Below are the code and all the weights of a small trained network. Each question names an input and a class and asks about switching units off, where a switched-off unit gives its printed mean instead of its output.

import numpy as np


def w(rows, s, z=0):
    codes = np.array(rows[::2]) - 128.0
    scale = np.full(codes.shape[1], s)
    scale[-1] = z or s
    return codes * scale


def f(y):
    return y / 2 * (1 + np.tanh(0.7978845608 * (y + 0.044715 * y**3)))


def log_softmax(a):
    a = a - a.max(-1, keepdims=True)
    return a - np.log(np.exp(a).sum(-1, keepdims=True))


def net(x, mask):
    res = np.array(x, float).reshape(1, 3) / 4 @ E
    y = f(res @ A[0][:, :-1].T + A[0][:, -1])
    res = res + np.where(mask, y, B[0][:, -1]) @ B[0][:, :-1]
    return log_softmax(res[-1] @ U[:, :-1].T + U[:, -1])


A, B = {}, {}
E = w([
[164,189,96,91,145,167,94,75,46,103,89],'x0',
[221,246,112,138,100,172,133,159,163,164,164],'x1',
[200,122,140,190,247,99,184,36,142,160,75],'x2',
],0.012)
A[0] = w([
[81,168,118,90,21,162,129,245,152,131,210,60],'n1',
[103,120,111,98,51,151,46,202,198,104,167,174],'n2',
[205,183,134,147,103,107,158,157,199,173,150,88],'n3',
[246,150,134,82,148,138,85,79,68,98,119,20],'n4',
[184,249,58,77,150,180,79,115,89,145,111,53],'n5',
[73,152,74,63,56,130,58,164,1,82,125,142],'n6',
[100,135,119,125,71,142,127,99,84,77,137,120],'n7',
[67,3,187,139,190,79,96,83,129,108,117,40],'n8',
[158,96,114,193,213,113,174,75,21,157,70,3],'n9',
[36,72,97,102,113,168,93,115,39,127,127,128],'n10',
[35,19,180,140,100,94,163,205,229,173,159,46],'n11',
[143,198,44,113,68,144,94,141,65,131,153,27],'n12',
[134,156,147,204,187,128,136,147,196,179,172,91],'n13',
[130,141,152,202,176,134,165,64,246,207,123,128],'n14',
],0.0088,0.014)
B[0] = w([
[159,166,151,166,155,58,174,119,146,189,171,231],'n1',
[112,104,164,164,126,106,194,69,124,125,92,247],'n2',
[98,96,82,111,150,204,107,177,112,105,124,187],'n3',
[157,104,141,169,218,134,142,171,218,189,248,166],'n4',
[110,124,183,190,120,56,193,74,100,117,109,220],'n5',
[148,104,106,72,115,162,95,155,151,83,148,253],'n6',
[127,123,76,103,154,152,109,148,133,106,129,161],'n7',
[157,187,142,161,158,70,178,97,156,183,191,178],'n8',
[121,81,186,122,70,127,146,61,45,70,66,174],'n9',
[129,138,91,100,112,164,101,172,114,93,100,187],'n10',
[138,137,147,156,106,142,137,78,63,88,72,189],'n11',
[69,110,104,107,92,172,61,110,91,89,67,179],'n12',
[129,152,103,102,165,186,145,197,198,122,191,168],'n13',
[100,149,99,111,111,113,94,184,178,165,159,215],'n14',
],0.013,0.016)
U = w([
[123,134,143,143,114,133,135,91,62,87,70,254],'0',
[158,157,146,168,161,96,168,134,151,249,141,54],'1',
[139,154,79,90,129,197,64,223,134,117,112,40],'2',
],0.016,0.004)

Each question gives the input, the list of numbers given to net, and the class t.
The units are the neurons (one row each of A and B). Each row of codes is followed by its name. A weight is (code - 128) times the scale printed after its matrix; where a second scale follows, it is the last column's (A, B and U).
mask holds one flag per neuron, in row order. A switched-off neuron (its flag False) gives its mean, the last column of its row in B, instead of its output. The means were averaged over made-up inputs and are rounded, as every weight is.
A unit's drop is (log p(t) with every unit on - log p(t) with that unit switched off) / (log p(t) with every unit on - log p(t) with every unit switched off).
The circuit of an input: a set's keep is (log p(t) with only the set's units on - log p(t) with every unit switched off) / (log p(t) with every unit on - log p(t) with every unit switched off). Starting from the 12 units with the biggest drops (on a tie, the unit counted first), units are removed one at a time, each time the one whose removal leaves the highest keep (on an exact tie, the one counted first), for as long as the keep stays at least 0.8.
units of the circuit, in order: the units of the circuit, biggest drop first
k most important neurons: the k neurons with the biggest drops, biggest first
drop of u: that unit's drop, to one decimal
input [-3,4,-7], class 1: units of the circuit, in order : [n1]
input [3,0,-3], class 2: 3 most important neurons : [n5, n6, n9]
input [0,-6,7], class 1: 3 most important neurons : [n8, n14, n11]
input [-1,0,-8], class 0: 2 most important neurons : [n2, n6]
input [0,-7,3], class 1: 2 most important neurons : [n8, n12]
input [8,8,-4], class 0: 2 most important neurons : [n5, n12]
input [-7,0,-5], class 0: 3 most important neurons : [n11, n8, n4]
input [2,-2,-7], class 2: 2 most important neurons : [n6, n5]
input [7,7,-3], class 0: 2 most important neurons : [n5, n12]
input [-6,-1,-1], class 0: 3 most important neurons : [n11, n4, n1]
input [7,2,7], class 1: 2 most important neurons : [n4, n12]
input [2,6,-5], class 0: 2 most important neurons : [n12, n4]
input [-2,1,-7], class 1: 2 most important neurons : [n1, n9]
input [-4,7,1], class 2: units of the circuit, in order : [n3]
input [6,7,-4], class 0: 2 most important neurons : [n12, n5]
input [7,2,-8], class 0: 2 most important neurons : [n5, n2]
input [-2,6,-6], class 1: drop of n1 : 6.5
input [-6,-2,-2], class 0: drop of n11 : 4.2
input [-5,-1,-3], class 0: drop of n11 : 3.4
input [-3,4,8], class 2: drop of n5 : 0.0
input [-6,8,-8], class 1: units of the circuit, in order : [n1]
